data = [157 148 137 117 143 144 117 131 155 136 110 129]
data[0]	157
data[-11]	148
data[-8]	143

W =
[[138 122 127 132 122 124 130 130 127 123]
 [140 121 127 133 121 124 131 130 128 122]
 [123 130 129 132 131 133 129 121 128 119]
 [146 126 137 125 124 115 127 151 129 155]
 [138 129 136 124 128 120 126 145 129 150]
 [123 130 130 131 131 133 129 122 128 121]
 [123 130 130 132 131 133 129 122 128 119]
 [124 136 129 130 136 137 132 127 133 130]
 [137 122 127 132 122 124 130 129 127 122]]
W[0][0] => 138
W[7] => [124, 136, 129, 130, 136, 137, 132, 127, 133, 130]
W[0] => [138, 122, 127, 132, 122, 124, 130, 130, 127, 123]
W[2][4] => 131
W[5][0] => 123
W[4] => [138, 129, 136, 124, 128, 120, 126, 145, 129, 150]
W[7][9] => 130
W[6][3] => 132
W[2][7] => 121
W[6][8] => 128
W[3] => [146, 126, 137, 125, 124, 115, 127, 151, 129, 155]
W[:, 2] => [127, 127, 129, 137, 136, 130, 130, 129, 127]
W[0][5] => 124
W[7][2] => 129
W[1] => [140, 121, 127, 133, 121, 124, 131, 130, 128, 122]
W[:, 9] => [123, 122, 119, 155, 150, 121, 119, 130, 122]
W[8] => [137, 122, 127, 132, 122, 124, 130, 129, 127, 122]
W[7][4] => 136
W[8][6] => 130
W[6][4] => 131
W[5][4] => 131
W[3][0] => 146
W[4][9] => 150
W[5][3] => 131
W[8][4] => 122
W[8][9] => 122
W[6][2] => 130
W[1][4] => 121
W[0][2] => 127

grid =
[[137 137 133 126 127 115 125 121 128 119 128 124]
 [133 113 126 131 115 141 136 112 124 108 128 124]
 [120 117 122 117 127 130 125 133 124 103 139 121]
 [137 125 126 131 127 135 125 112 115 130 125 132]
 [133 117 136 126 123 130 136 112 128 125 122 124]
 [133 137 122 135 134 120 125 129 120 125 128 128]
 [133 117 129 126 119 125 140 133 141 141 128 136]
 [133 133 119 140 138 120 121 121 115 130 125 128]
 [137 129 129 121 134 141 132 121 128 136 128 128]
 [111 117 136 117 123 125 132 129 124 125 128 132]
 [124 129 133 145 134 125 144 112 124 141 130 113]
 [124 129 126 126 134 135 147 129 133 119 130 132]
 [129 129 133 126 134 110 136 129 141 136 122 132]
 [116 129 119 117 138 120 132 129 137 136 114 124]
 [120 133 133 131 138 130 132 125 137 119 133 121]
 [120 129 143 140 127 146 140 112 115 141 125 109]]
Rows and columns are counted from 0.
(0, 0) = 137
(13, 0) = 116
(0, 8) = 128
(6, 8) = 141
(14, 3) = 131
(1, 9) = 108
(15, 1) = 129
(10, 0) = 124
(7, 6) = 121
(11, 6) = 147
(5, 4) = 134
(13, 10) = 114
(11, 2) = 126
(12, 8) = 141
(11, 7) = 129
(7, 10) = 125
(15, 11) = 109
(1, 5) = 141
(1, 3) = 131
(12, 4) = 134
(2, 2) = 122
(2, 0) = 120
(8, 5) = 141
(2, 9) = 103
(12, 11) = 132
(7, 8) = 115
(0, 9) = 119
(3, 3) = 131
(2, 8) = 124
(15, 5) = 146
(6, 3) = 126
(14, 10) = 133
(4, 11) = 124
(15, 8) = 115
(5, 10) = 128
(13, 7) = 129
